Here is a tiny trained network, its code and every weight. The questions are about switching its units off for an input and a target symbol, where a switched-off unit gives its printed mean instead of its output.

import numpy as np


def w(rows, s, z=0):
    codes = np.array(rows[::2]) - 128.0
    scale = np.full(codes.shape[1], s)
    scale[-1] = z or s
    return codes * scale


def f(y):
    return y / 2 * (1 + np.tanh(0.7978845608 * (y + 0.044715 * y**3)))


def softmax(a):
    e = np.exp(a - a.max(-1, keepdims=True))
    return e / e.sum(-1, keepdims=True)


def log_softmax(a):
    a = a - a.max(-1, keepdims=True)
    return a - np.log(np.exp(a).sum(-1, keepdims=True))


def net(x, mask):
    ids = ['δημξπω'.index(c) for c in x.split()]
    T = len(ids)
    res = E[ids] + P[:T]
    r = res
    for j in range(3):
        rows = slice(3 * j, 3 * j + 3)
        q, k, v = (r @ M[0][rows].T for M in (Q, K, V))
        z = softmax(np.where(np.tri(T) > 0, q @ k.T / 3**0.5, -1e9)) @ v
        o = O[0][rows]
        res = res + np.where(mask[j], z, o[:, -1]) @ o[:, :-1]
    y = f(res @ A[0][:, :-1].T + A[0][:, -1])
    res = res + np.where(mask[3:19], y, B[0][:, -1]) @ B[0][:, :-1]
    return log_softmax(res[-1] @ U[:, :-1].T + U[:, -1])


Q, K, V, O, A, B = {}, {}, {}, {}, {}, {}
E = w([
[204,86,85],'δ',
[178,212,201],'η',
[162,75,183],'μ',
[149,8,200],'ξ',
[110,192,93],'π',
[165,154,230],'ω',
],0.017)
P = w([
[3,229,196],'0',
[125,156,166],'1',
[137,168,161],'2',
[140,158,158],'3',
[146,147,157],'4',
[148,146,152],'5',
[147,160,148],'6',
[147,147,158],'7',
[151,149,156],'8',
[154,154,157],'9',
],0.011)
Q[0] = w([
[52,154,122],'head 0',
[188,116,118],'head 0',
[198,162,112],'head 0',
[124,138,251],'head 1',
[91,99,75],'head 1',
[149,68,42],'head 1',
[130,166,96],'head 2',
[118,125,159],'head 2',
[180,90,92],'head 2',
],0.02)
K[0] = w([
[161,137,85],'head 0',
[97,133,150],'head 0',
[103,123,129],'head 0',
[6,129,152],'head 1',
[161,121,149],'head 1',
[228,95,139],'head 1',
[131,100,97],'head 2',
[81,175,220],'head 2',
[165,146,104],'head 2',
],0.027)
V[0] = w([
[87,87,31],'head 0',
[17,140,227],'head 0',
[26,177,184],'head 0',
[117,71,213],'head 1',
[165,233,254],'head 1',
[142,218,71],'head 1',
[224,148,170],'head 2',
[112,102,50],'head 2',
[133,56,36],'head 2',
],0.0097)
O[0] = w([
[167,140,138,51],'head 0',
[167,133,169,215],'head 0',
[164,154,129,194],'head 0',
[185,145,93,159],'head 1',
[102,99,51,253],'head 1',
[8,88,116,130],'head 1',
[115,168,198,163],'head 2',
[127,85,151,62],'head 2',
[140,62,152,31],'head 2',
],0.012,0.023)
A[0] = w([
[204,188,110,125],'neuron 0',
[185,112,231,6],'neuron 1',
[106,137,52,146],'neuron 2',
[157,123,198,65],'neuron 3',
[103,85,83,132],'neuron 4',
[139,160,222,217],'neuron 5',
[201,163,144,179],'neuron 6',
[111,41,91,62],'neuron 7',
[202,141,175,75],'neuron 8',
[83,245,140,130],'neuron 9',
[248,134,190,255],'neuron 10',
[143,144,135,73],'neuron 11',
[211,95,46,17],'neuron 12',
[116,168,135,125],'neuron 13',
[155,145,109,32],'neuron 14',
[171,9,128,107],'neuron 15',
],0.014,0.0062)
B[0] = w([
[102,110,174,226],'neuron 0',
[137,212,255,157],'neuron 1',
[82,163,151,191],'neuron 2',
[153,160,172,146],'neuron 3',
[149,127,159,141],'neuron 4',
[101,64,140,170],'neuron 5',
[54,109,154,200],'neuron 6',
[130,157,101,130],'neuron 7',
[187,170,91,177],'neuron 8',
[159,88,117,252],'neuron 9',
[185,93,9,216],'neuron 10',
[65,158,148,140],'neuron 11',
[132,131,232,152],'neuron 12',
[89,86,126,166],'neuron 13',
[99,151,171,148],'neuron 14',
[48,103,94,130],'neuron 15',
],0.0089,0.035)
U = w([
[164,85,85,214],'δ',
[123,18,84,230],'η',
[108,104,149,1],'μ',
[126,3,97,208],'ξ',
[133,121,17,147],'π',
[162,1,3,72],'ω',
],0.0089,0.0019)

Each question gives the input, a string of symbols that net reads in full, and the target symbol t.
The units are the heads (3 rows each of Q, K, V and O) and the neurons (one row each of A and B). Each row of codes is followed by its name. A weight is (code - 128) times the scale printed after its matrix; where a second scale follows, it is the last column's (O, A, B and U).
mask holds one flag per unit, heads first, then neurons. A switched-off unit (its flag False) gives its mean, the last column of its rows in O or B, instead of its output. The means were averaged over made-up inputs and are rounded, as every weight is.
A unit's drop is (log p(t) with every unit on - log p(t) with that unit switched off) / (log p(t) with every unit on - log p(t) with every unit switched off).
The circuit of an input: a set's keep is (log p(t) with only the set's units on - log p(t) with every unit switched off) / (log p(t) with every unit on - log p(t) with every unit switched off). Starting from the 12 units with the biggest drops (on a tie, the unit counted first), units are removed one at a time, each time the one whose removal leaves the highest keep (on an exact tie, the one counted first), for as long as the keep stays at least 0.8.
units of the circuit, in order: the units of the circuit, biggest drop first
most important unit: the unit with the biggest drop
k most important neurons: the k neurons with the biggest drops, biggest first
drop of u: that unit's drop, to one decimal
input μ η ω η δ η μ, target ω: units of the circuit, in order : [head 1; neuron 10; neuron 1]
input η ξ π η η η η δ, target δ: most important unit : neuron 1
input μ μ ξ μ η δ ω ω η μ, target ω: 2 most important neurons : [neuron 10; neuron 2]
input η η η ω ξ ω, target π: units of the circuit, in order : [head 1; neuron 5; head 2]
input δ π ω η η ω, target ξ: 2 most important neurons : [neuron 10; neuron 5]
input μ δ π μ ξ δ π η ω, target ω: units of the circuit, in order : [neuron 10; head 1; neuron 2]
input μ μ η η η, target ω: units of the circuit, in order : [neuron 10; head 1; neuron 1]
input ω μ η η η, target μ: 2 most important neurons : [neuron 10; neuron 0]
input ω π ω ξ η ω ξ, target μ: 3 most important neurons : [neuron 10; neuron 12; neuron 9]
input δ ξ ω ω η η η ω, target ξ: 2 most important neurons : [neuron 5; neuron 9]
input ξ δ η ω, target δ: 4 most important neurons : [neuron 10; neuron 1; neuron 8; neuron 12]
input π π η ω ω η, target η: 3 most important neurons : [neuron 10; neuron 1; neuron 8]
input ξ ξ δ, target δ: drop of neuron 15 : -0.1
input ξ η δ ξ ξ η μ ξ μ, target δ: drop of neuron 8 : 0.6
input ω η ξ π ξ ξ ω, target μ: drop of head 0 : 0.0
